Here is a tiny trained network, its code and every weight. The questions are about switching its units off for an input and a class, where a switched-off unit gives its printed mean instead of its output.

import numpy as np


def w(rows, s, z=0):
    codes = np.array(rows[::2]) - 128.0
    scale = np.full(codes.shape[1], s)
    scale[-1] = z or s
    return codes * scale


def f(y):
    return np.maximum(y, 0)


def log_softmax(a):
    a = a - a.max(-1, keepdims=True)
    return a - np.log(np.exp(a).sum(-1, keepdims=True))


def net(x, mask):
    res = np.array(x, float).reshape(1, 7) / 4 @ E
    y = f(res @ A[0][:, :-1].T + A[0][:, -1])
    res = res + np.where(mask, y, B[0][:, -1]) @ B[0][:, :-1]
    return log_softmax(res[-1] @ U[:, :-1].T + U[:, -1])


A, B = {}, {}
E = w([
[209,168,57,60,255,135,54,226,99],'x0',
[2,49,107,143,170,35,151,216,116],'x1',
[171,106,145,167,164,134,136,146,150],'x2',
[119,135,121,120,121,124,124,121,121],'x3',
[183,26,108,59,150,73,135,75,133],'x4',
[104,147,185,14,73,85,73,140,243],'x5',
[200,100,196,108,61,137,135,182,71],'x6',
],0.0093)
A[0] = w([
[116,107,180,181,107,105,156,87,174,82],'N0',
[153,78,105,97,100,119,145,118,119,167],'N1',
[126,103,100,158,108,163,119,146,42,151],'N2',
[185,157,167,115,139,148,113,122,122,154],'N3',
[156,177,80,100,180,109,93,192,106,76],'N4',
[137,125,125,101,152,136,80,187,164,108],'N5',
[112,119,106,125,116,92,155,155,130,45],'N6',
[118,99,140,179,212,163,139,120,104,114],'N7',
[149,121,169,122,88,103,107,170,68,252],'N8',
[94,147,140,153,112,179,98,200,142,205],'N9',
[102,115,82,148,127,141,169,108,55,81],'N10',
[107,136,86,136,139,132,120,108,152,255],'N11',
[124,181,123,179,103,119,128,179,131,89],'N12',
[137,137,129,135,113,169,101,95,124,110],'N13',
[49,67,121,143,130,86,144,250,117,83],'N14',
[66,180,162,136,100,124,106,125,115,197],'N15',
[164,69,97,129,147,98,124,128,148,196],'N16',
[108,132,170,95,105,111,100,174,183,114],'N17',
[81,116,175,147,103,115,128,104,138,80],'N18',
],0.014,0.0086)
B[0] = w([
[108,140,111,141,107,108,162,150,38,198],'N0',
[131,68,93,117,134,127,158,211,159,185],'N1',
[153,134,185,127,181,51,115,114,180,200],'N2',
[94,144,138,98,115,172,142,108,137,211],'N3',
[126,118,146,177,90,127,167,123,28,239],'N4',
[113,132,141,166,88,91,137,104,76,205],'N5',
[149,219,127,119,129,156,151,129,127,148],'N6',
[130,139,169,122,130,101,115,137,155,190],'N7',
[2,104,118,185,160,177,82,71,163,233],'N8',
[103,70,54,82,159,89,134,157,168,223],'N9',
[193,134,149,119,179,80,120,147,147,179],'N10',
[40,83,159,173,129,172,114,87,179,209],'N11',
[129,72,74,43,106,107,167,195,114,172],'N12',
[172,129,104,54,112,159,201,105,160,171],'N13',
[176,198,152,84,80,233,168,101,155,254],'N14',
[157,47,130,118,159,131,140,107,109,218],'N15',
[108,76,114,108,125,150,159,171,141,201],'N16',
[215,129,170,136,192,40,80,76,166,221],'N17',
[160,117,135,157,121,117,152,127,58,181],'N18',
],0.0087,0.015)
U = w([
[188,196,139,85,121,196,178,111,141,67],'0',
[185,150,191,122,186,27,107,119,144,98],'1',
[126,139,132,167,97,88,151,139,11,48],'2',
[96,113,137,136,154,131,131,128,143,255],'3',
[91,113,138,137,158,131,132,128,143,200],'4',
[129,84,49,91,124,98,144,191,156,96],'5',
[46,122,157,185,154,156,104,112,166,117],'6',
],0.012,0.0083)

Each question gives the input, the list of numbers given to net, and the class t.
The units are the neurons (one row each of A and B). Each row of codes is followed by its name. A weight is (code - 128) times the scale printed after its matrix; where a second scale follows, it is the last column's (A, B and U).
mask holds one flag per neuron, in row order. A switched-off neuron (its flag False) gives its mean, the last column of its row in B, instead of its output. The means were averaged over made-up inputs and are rounded, as every weight is.
A unit's drop is (log p(t) with every unit on - log p(t) with that unit switched off) / (log p(t) with every unit on - log p(t) with every unit switched off).
The circuit of an input: a set's keep is (log p(t) with only the set's units on - log p(t) with every unit switched off) / (log p(t) with every unit on - log p(t) with every unit switched off). Starting from the 12 units with the biggest drops (on a tie, the unit counted first), units are removed one at a time, each time the one whose removal leaves the highest keep (on an exact tie, the one counted first), for as long as the keep stays at least 0.8.
circuit, biggest first: the units of the circuit, biggest drop first
unit that matters most: the unit with the biggest drop
k most important neurons: the k neurons with the biggest drops, biggest first
drop of u: that unit's drop, to one decimal
input [8,7,-3,3,1,3,6], class 2: 2 most important neurons -> (N4; N5)
input [-5,2,8,-4,5,-8,0], class 1: unit that matters most -> N10
input [-6,6,2,5,1,2,0], class 0: 2 most important neurons -> (N14; N4)
input [1,0,-3,-2,1,-6,-4], class 1: 3 most important neurons -> (N8; N10; N2)
input [-4,-4,-5,-3,-8,6,4], class 5: circuit, biggest first -> (N9; N12)
input [0,-5,0,1,-7,3,0], class 5: circuit, biggest first -> (N9; N12)
input [-8,5,5,5,0,7,6], class 2: 3 most important neurons -> (N0; N18; N2)
input [-4,-6,8,0,-8,-4,7], class 3: circuit, biggest first -> (N8; N12; N9)
input [-6,1,6,5,8,-1,1], class 5: 4 most important neurons -> (N1; N4; N16; N5)
input [8,-6,4,3,2,-2,2], class 2: 2 most important neurons -> (N4; N14)
input [-8,-1,4,0,8,-2,-1], class 2: 3 most important neurons -> (N0; N9; N18)
input [8,7,-5,-3,-7,-7,-4], class 2: 3 most important neurons -> (N4; N17; N5)
input [3,-6,5,-6,4,6,-7], class 6: circuit, biggest first -> (N11; N12)
input [4,-6,5,2,-8,5,2], class 5: 2 most important neurons -> (N9; N14)
input [3,-2,1,0,1,-7,-5], class 1: circuit, biggest first -> (N10; N2)
input [3,1,5,-3,-4,5,-1], class 1: 2 most important neurons -> (N17; N8)
input [5,-3,-1,-1,4,-3,6], class 6: circuit, biggest first -> (N8; N12)
input [-7,-3,-5,7,-4,5,5], class 2: circuit, biggest first -> (N0)
input [-1,2,4,-2,-5,7,2], class 1: drop of N17 -> 1.6
input [4,3,-3,2,0,6,-8], class 6: circuit, biggest first -> (N11)
